(in the rows, 128 means zero)
Known rows:
j_364: [120 121 107 113 125 145 117 129 129 118 121 120 135 124 143 128 126 113
 107 135 116 128 128 136 118 139 120 144 151 133 140 106 141 107 139 125
 119 121 136 131 141 133 126 130 145 142 128]
j_334: [138 127 109 132 116 146 121 125 138 108 123 126 126 126 127 126 130 118
 111 128 120 139 123 119 131 139 125 135 131 128 129 129 141 121 138 124
 126 119 131 118 131 127 121 126 129 148 122]
j_451: [124 123 106 114 123 148 127 132 129 121 119 128 133 124 133 126 123 113
 106 130 114 135 124 151 121 134 121 144 136 131 133 126 141 109 141 125
 119 123 141 128 138 135 131 127 145 142 131]
j_434: [148 131 121 134 114 143 123 118 147 104 132 119 127 133 116 129 135 123
 124 123 131 142 128 116 140 143 121 137 118 131 119 140 141 136 136 116
 141 120 126  95 132 121 118 128 101 151  98]
j_295: [152 128 116 143 110 145 121 121 147 100 127 121 120 130 121 125 137 122
 119 122 126 141 123 100 146 147 124 131 126 129 124 140 143 132 131 118
 134 116 126  89 128 120 119 123 108 153 105]
j_537: [126 124 106 122 124 147 122 131 129 111 119 129 133 124 133 127 128 113
 103 131 113 136 123 141 124 131 124 139 136 132 134 125 139 113 142 127
 120 127 139 138 135 134 131 127 142 144 138]
j_120: [150 132 118 115 111 143 130 129 149 120 134 105 117 134 113 121 118 117
 122 108 133 138 120 157 147 157 114 150 111 117 121 145 153 116 122 102
 135 105 134  76 141 126 128 126 135 144  83]
j_480: [122 133 114 117 133 143 118 127 128 106 127 125 142 131 124 138 132 117
 107 133 123 145 127 165 117 121 125 144 116 135 127 111 129 124 147 128
 133 139 133 168 140 133 137 136 129 143 137]
j_749: [131 114 113 115 141 125 123 124 124 133 132 118 156 147 137 127 120 115
 115 135 132 110  89 157 123 126 122 116 161 149 133  58 119 111 133 128
 125 132 123 120 131 130  99 115 142 137 126]
j_543: [171 136 106  98 119 104 130 141 115  80 138 132 157 153 122 158 101 114
 160 139 139 126  98 178  90 130 133 118 133 103 134   4  93  79 133 122
 144 142 165 222 114 121  68 108 181 141 123]
j_535: [126 123 105 122 123 148 128 130 126 110 117 127 127 123 131 129 124 114
  95 133 114 135 124 143 123 133 119 141 140 129 135 132 139 112 140 124
 115 123 138 131 135 136 131 124 147 139 130]
j_895: [120 129 114 112 133 144 124 124 128 115 126 127 145 130 124 136 128 117
 110 136 123 140 130 166 112 123 120 145 120 136 126 120 131 122 150 127
 132 137 135 155 141 134 132 136 127 141 130]
j_406: [155 118 124 121 130 116 133 132 132 147 131 125 149 149 108 128 117 121
 130 124 135 129  98 150 142 116 122 103 135 144 115  85 118 120 130 124
 127 126 127 107 121 124  91 109 133 141 134]
j_544: [124 126 110 114 128 145 124 127 129 117 124 126 140 128 128 131 126 115
 109 132 120 139 127 158 117 127 120 143 125 134 129 123 137 117 146 126
 127 131 137 144 140 134 131 133 135 143 130]
j_765: [148 119 118 118 131 120 132 152 122 148 123 135 146 143 110 125 117 114
 122 117 119 138 100 170 144 102 129 105 125 142 120  91 120 108 132 128
 114 134 142 141 121 131 115 109 152 142 172]
j_145: [144 115 124 117 137 113 130 137 124 160 128 126 159 149 117 130 116 117
 129 130 126 121 115 159 136 107 119 108 145 146 124  76 115 104 131 127
 120 133 130 140 124 130 103 108 145 135 155]
j_811: [119 125 112 114 130 143 115 125 129 113 126 118 141 127 138 133 129 115
 109 137 122 132 130 142 115 133 120 144 141 134 136 103 137 114 143 125
 127 128 132 143 143 133 126 135 134 142 126]
j_920: [123 127 110 113 128 145 125 128 129 117 124 126 139 127 128 131 126 115
 109 133 119 138 126 157 118 127 121 144 125 133 129 123 136 116 146 126
 126 131 138 143 140 134 133 133 136 142 132]
j_542: [149 127 116 135 109 146 126 122 147 108 127 121 120 130 122 123 132 121
 121 120 125 139 124 111 143 149 120 136 128 128 123 141 146 128 131 116
 132 112 130  82 130 122 118 123 113 151 100]

Facts:
{j_106} ψ j_811
{j_112, j_603} ψ j_390
{j_114, j_144} ψ j_406
{j_119, j_357, j_390, j_992} ψ j_953
{j_145, j_597, j_725} ψ j_855
{j_145, j_202, j_381, j_406, j_698, j_855} ψ j_636
{j_175, j_348, j_908} ψ j_669
{j_178} ψ j_331
{j_200} ψ j_364
{j_202, j_427, j_849, j_897, j_908} ψ j_437
{j_21} ψ j_648
{j_21, j_492} ψ j_543
{j_25, j_59} ψ j_897
{j_25, j_849, j_897} ψ j_145
{j_259} ψ j_573
{j_266} ψ j_874
{j_275} ψ j_992
{j_275, j_504, j_84} ψ j_351
{j_288, j_891} ψ j_514
{j_288} ψ j_943
{j_314, j_437, j_765} ψ j_698
{j_331} ψ j_870
{j_331, j_390} ψ j_346
{j_346, j_390, j_874, j_879} ψ j_812
{j_348, j_381, j_553} ψ j_521
{j_357, j_596, j_879} ψ j_119
{j_381, j_492} ψ j_475
{j_381, j_873} ψ j_749
{j_390, j_402} ψ j_202
{j_392, j_46} ψ j_906
{j_406, j_543, j_648} ψ j_461
{j_46} ψ j_725
{j_506, j_783, j_908} ψ j_314
{j_530, j_553} ψ j_580
{j_543, j_573, j_870} ψ j_849
{j_556} ψ j_178
{j_573, j_603} ψ j_402
{j_59} ψ j_162
{j_609} ψ j_506
{j_669} ψ j_144
{j_698} ψ j_858
{j_766} ψ j_386
{j_823} ψ j_25
{j_84} ψ j_31
{j_874} ψ j_597
{j_874} ψ j_207
{j_933} ψ j_91
{j_992} ψ j_823
[j_101, j_114, j_122, j_195, j_21, j_246, j_268, j_274, j_331, j_346, j_364, j_4, j_402, j_451, j_469, j_474, j_49, j_492, j_506, j_542, j_544, j_553, j_574, j_580, j_609, j_610, j_648, j_676, j_681, j_720, j_725, j_749, j_757, j_766, j_786, j_787, j_811, j_823, j_84, j_849, j_873, j_906, j_908, j_981] α fitagrim
[j_103, j_128, j_144, j_176, j_190, j_202, j_237, j_242, j_25, j_259, j_27, j_272, j_296, j_309, j_348, j_351, j_381, j_391, j_392, j_406, j_423, j_427, j_444, j_46, j_471, j_504, j_530, j_541, j_603, j_606, j_613, j_638, j_683, j_698, j_706, j_717, j_741, j_772, j_781, j_783, j_812, j_835, j_868, j_891, j_953, j_973, j_98, j_992] α diplin
[j_106, j_143, j_148, j_162, j_169, j_17, j_178, j_200, j_207, j_23, j_238, j_266, j_288, j_31, j_357, j_386, j_393, j_394, j_41, j_422, j_433, j_480, j_537, j_543, j_624, j_641, j_693, j_742, j_782, j_795, j_830, j_850, j_854, j_855, j_897, j_91, j_926, j_948, j_989, j_999] α mese
[j_112, j_119, j_175, j_293, j_314, j_334, j_373, j_378, j_390, j_396, j_434, j_437, j_445, j_47, j_472, j_59, j_596, j_645, j_665, j_669, j_689, j_724, j_838, j_870, j_874, j_920, j_923, j_942, j_943] α pugi
[j_120, j_145, j_165, j_275, j_29, j_295, j_340, j_370, j_375, j_379, j_420, j_441, j_461, j_475, j_514, j_521, j_535, j_556, j_573, j_597, j_601, j_622, j_636, j_640, j_650, j_687, j_718, j_722, j_726, j_765, j_858, j_879, j_895, j_898, j_933] α bidra
j_112 Ξ j_830, j_573
j_114 Ξ j_474, j_293, j_689, j_351
j_128 Ξ j_393, j_574, j_390, j_268, j_689, j_165
j_144 Ξ j_765, j_870, j_530, j_854
j_169 Ξ j_772
j_17 Ξ j_606, j_873
j_195 Ξ j_640, j_720, j_606, j_474
j_238 Ξ j_622, j_437
j_274 Ξ j_331
j_296 Ξ j_471, j_394
j_314 Ξ j_4, j_122
j_375 Ξ j_420, j_441
j_392 Ξ j_573, j_506
j_41 Ξ j_175
j_423 Ξ j_119
j_433 Ξ j_537, j_874, j_334, j_683
j_445 Ξ j_437, j_906
j_46 Ξ j_444
j_461 Ξ j_334, j_295
j_472 Ξ j_948, j_309
j_480 Ξ j_427, j_870, j_838, j_122
j_504 Ξ j_854, j_379, j_999
j_514 Ξ j_553
j_521 Ξ j_373
j_541 Ξ j_854
j_543 Ξ j_948, j_178
j_59 Ξ j_120
j_596 Ξ j_106
j_641 Ξ j_622
j_648 Ξ j_772
j_717 Ξ j_4
j_718 Ξ j_266, j_364, j_469, j_373, j_849
j_724 Ξ j_437, j_689
j_726 Ξ j_601, j_119, j_989, j_535
j_742 Ξ j_741, j_422
j_757 Ξ j_537, j_722, j_556
j_781 Ξ j_741, j_926, j_148
j_84 Ξ j_854
j_868 Ξ j_850, j_98
j_895 Ξ j_422, j_98, j_891, j_175
j_898 Ξ j_640, j_390
j_923 Ξ j_162, j_402, j_830, j_469, j_597, j_613, j_27, j_542, j_242
j_933 Ξ j_687, j_650, j_451, j_469
j_981 Ξ j_190, j_573, j_471
j_101 τ j_850, j_650, j_765, j_370, j_143
j_103 τ j_906
j_112 τ j_379, j_506
j_114 τ j_874, j_544, j_535
j_120 τ j_451, j_373
j_128 τ j_573, j_274, j_895, j_420, j_999
j_162 τ j_266, j_868, j_717
j_165 τ j_580, j_492, j_521, j_272, j_148, j_175
j_17 τ j_207, j_175
j_176 τ j_687, j_346, j_973, j_391, j_683
j_190 τ j_622, j_437, j_530
j_21 τ j_622, j_27
j_23 τ j_364, j_795, j_854, j_148, j_873, j_766
j_237 τ j_722, j_638
j_246 τ j_469, j_346, j_854
j_25 τ j_543, j_772
j_268 τ j_364
j_29 τ j_259, j_47, j_492, j_933
j_293 τ j_340
j_295 τ j_506, j_340
j_296 τ j_835, j_119, j_811, j_46, j_202
j_309 τ j_574
j_31 τ j_874, j_898, j_178, j_812, j_535
j_331 τ j_145, j_898
j_351 τ j_718, j_451, j_838, j_492, j_373
j_357 τ j_622
j_375 τ j_811, j_340
j_381 τ j_622, j_390
j_392 τ j_573, j_119, j_272
j_396 τ j_390, j_835
j_4 τ j_765
j_423 τ j_580, j_370, j_720, j_379
j_434 τ j_471
j_475 τ j_272, j_148
j_49 τ j_444
j_504 τ j_145
j_514 τ j_202
j_542 τ j_402, j_474, j_175
j_553 τ j_795, j_999, j_933
j_59 τ j_874
j_597 τ j_537, j_379
j_601 τ j_724, j_274
j_603 τ j_640
j_606 τ j_855, j_636, j_757, j_471, j_472
j_610 τ j_722, j_942
j_624 τ j_855, j_926, j_480, j_693
j_645 τ j_41, j_122
j_665 τ j_444, j_849
j_669 τ j_469, j_422, j_556, j_471, j_175, j_749
j_676 τ j_749
j_681 τ j_390, j_942, j_933
j_741 τ j_469
j_742 τ j_855, j_544, j_46
j_782 τ j_920, j_717, j_706, j_178
j_786 τ j_580, j_175
j_787 τ j_427, j_200
j_830 τ j_390, j_288
j_84 τ j_640, j_749
j_858 τ j_687, j_638
j_870 τ j_718, j_378
j_879 τ j_169, j_838
j_891 τ j_942, j_378
j_897 τ j_706
j_923 τ j_537, j_535
j_953 τ j_757, j_91
j_98 τ j_926, j_574

Rows:
No name comes twice in this set of rows, the named rows included.
[144 118 116 111 132 126 149 140 121 146 126 141 146 144 100 125 112 115
 118 119 125 136  89 195 134 104 124 111 112 144 111 111 119 119 139 128
 119 139 141 120 123 133 112 109 142 139 150] => j_492
[162 121 124 121 123 121 151 140 131 149 128 141 140 146  86 125 113 121
 129 115 131 145  95 175 147 103 124 104 100 139 102 128 120 126 135 124
 124 131 139 103 117 126 102 106 130 144 145] => j_908
[171 131 136 149 112 120 150 130 145 168 133 136 141 150  86 124 120 127
 155 114 128 141 149 134 165 113 121 112  99 132 101 151 127 115 125 119
 135 129 130 122 115 120 122  97 104 142 144] => j_603
[154 122 116 122 126 131 152 128 131 131 132 140 137 146  97 121 114 119
 121 115 135 135  72 182 140 118 128 108 106 141 105 121 122 132 136 126
 129 133 133  87 120 126 102 107 128 145 125] => j_348
[134 131 118 127 124 142 128 115 135 102 126 123 128 129 114 138 127 123
 104 137 129 141 130 137 122 133 115 142 123 128 123 137 133 133 143 121
 133 126 125 127 135 129 120 127 124 139 108] => j_726
[150 127 116 141 110 145 128 121 143 100 125 120 115 129 119 127 132 122
 109 124 124 138 124 104 145 148 119 136 132 127 126 148 143 130 130 115
 129 114 128  87 128 124 119 120 117 147  99] => j_601
[128 124 128 134 135 115 115 126 130 182 129 114 170 145 142 132 121 119
 146 146 118 107 183 120 131 119 115 128 166 136 137  72 123  75 126 128
 125 131 119 202 133 131 130 108 141 128 167] => j_812
[151 123 130 124 137 111 115 131 132 132 134 115 155 152 113 138 126 124
 130 130 139 133 110 140 139 113 123 106 139 146 120  62 111 125 130 124
 134 131 119 137 124 122  94 117 128 142 137] => j_314
[150 127 123 139 126 122 140 121 137 164 133 130 152 150 115 123 115 121
 141 128 129 117 124 150 143 122 123 115 131 137 116 107 121 103 128 127
 132 131 121 139 121 126 116 100 129 137 142] => j_823
[144 116 112 114 129 129 142 142 123 142 125 139 144 141 113 120 115 113
 117 118 122 130  83 180 136 112 127 110 125 144 118 103 124 113 137 129
 117 133 141 112 123 132 111 111 146 143 151] => j_175
[143 141 111 157 119 146 168 104 141 165 136 149 142 150 113 109 111 118
 140 122 123 111 123 185 140 134 131 133  99 126 106 161 129  98 131 133
 143 143 121 153 123 130 153  89 118 136 137] => j_275
[157 117 126 133 128 120 123 117 140 125 140 111 146 153 122 126 128 123
 132 125 143 114  90 119 147 138 121 105 154 147 122  71 122 128 122 119
 137 121 112  76 122 118  85 110 113 145  99] => j_475
[143 118 104 112  94 125  49 110 127 145 138 127 159 136 134 144  98 102
 185 148 154 194  97  81  50 131 128 164 154  88 147  29 105  25 152 113
 139 118 130 191  99 123  14 127 245 175 165] => j_906
[124 128 111 112 125 148 132 132 128 116 123 134 135 125 118 130 124 115
 108 128 118 147 126 169 118 121 122 144 110 131 123 138 137 120 148 126
 125 134 143 141 139 135 136 131 133 143 137] => j_766

The same things again, as new rows of numbers:
Known rows:
j_830: [102 107 121 172 112 149 125 132  94 118 146 145 106 112 121]
j_49: [116 106 129 154 103 150 137 140 128 128 144 120 127 161 144]
j_128: [120 116 137 169 143 175 129 134  89 127 148 169  72 122 112]
j_423: [126 115 160 156 163 170 142 107  95 113 123 190  68 122 115]
j_601: [111 107 126 170 134 154 125 123  99 129 155 142  82 135 123]
j_114: [137 123 180  87 139 170 143 144 105  94  75 154  89 109 151]
j_242: [114 116 130 155 116 139 129 134 129 126 137 116 136 153 138]
j_119: [123 108 132 115 198 137  94 117 107  92 148 104 111  52 129]
j_757: [132 130 145 125 166 142 136 110 149 129 103 138 168 155 138]
j_145: [ 97 112 140  56 155 137 136 170 156  83 150  88 174 107 157]
j_749: [123 112 125 138 182 136 120 113 129 158 118 132 164 184 137]
j_855: [110 110 143  63 190 144 137 138 161 119 135 114 151 127 164]
j_906: [113 117 128 135 119 141 126 141 142 136 124  97 147 153 146]
j_989: [113 114 129 148 118 141 134 133 130 122 132 115 138 152 140]
j_378: [103 119 104 151 126 130 115 142 117 142 165 105 134 121 127]
j_580: [113 119 131 132 189 135 116 103 110 139 102 142 123 126 117]
j_266: [128 117 142  89 125 133 118 156 130  97 114  95 158 112 161]
j_650: [113 114 136 130 148 136 124 112 123 120 108 130 133 129 126]
j_175: [137 120 132 111 213 135 105 146 111 150 138 134 138 143 137]

Rows:
No name comes twice in this set of rows, the named rows included.
[119  94 125 196 163 167 128 124  80 146 156 171  69 171 123] => j_23
[133 119 174  86 141 155 127 145 119  76 117 135 137  97 141] => j_59
[117 102 167  81 132 145 118 182 118  61 153 110 174 129 135] => j_897
[113 110 128 106 176 133  86 166  68 110 116 139 246 103 130] => j_573
[128 131 145 124 146 142 139 111 151 121 119 136 138 134 132] => j_480
[117 114 148 153 148 146 142 117 124 116 136 144  81 136 129] => j_4
[110 114 141 123 169 148 143 112 156 137 117 139 126 164 141] => j_636
[ 98 129 111 118 110 135 111 150 132 139 132  81 155 108 122] => j_622
[123  91 139 117 141 156 120 189 112  94 182 117 179 165 148] => j_25
[126 111 136  90 130 134 112 187 131 108 173  87 182 141 143] => j_427
[121  97 113 142 131 157 110 182  88 130 190 128  98 121 141] => j_891
[130 127 152  76 170 140 118 137 118  97 111 132 123  76 137] => j_46
[119 116 141 141 185 139 118 100 135 149 101 146 197 170 135] => j_471
[113 131 121 136 143 140 119 126 125 135 149 130 133 105 118] => j_274

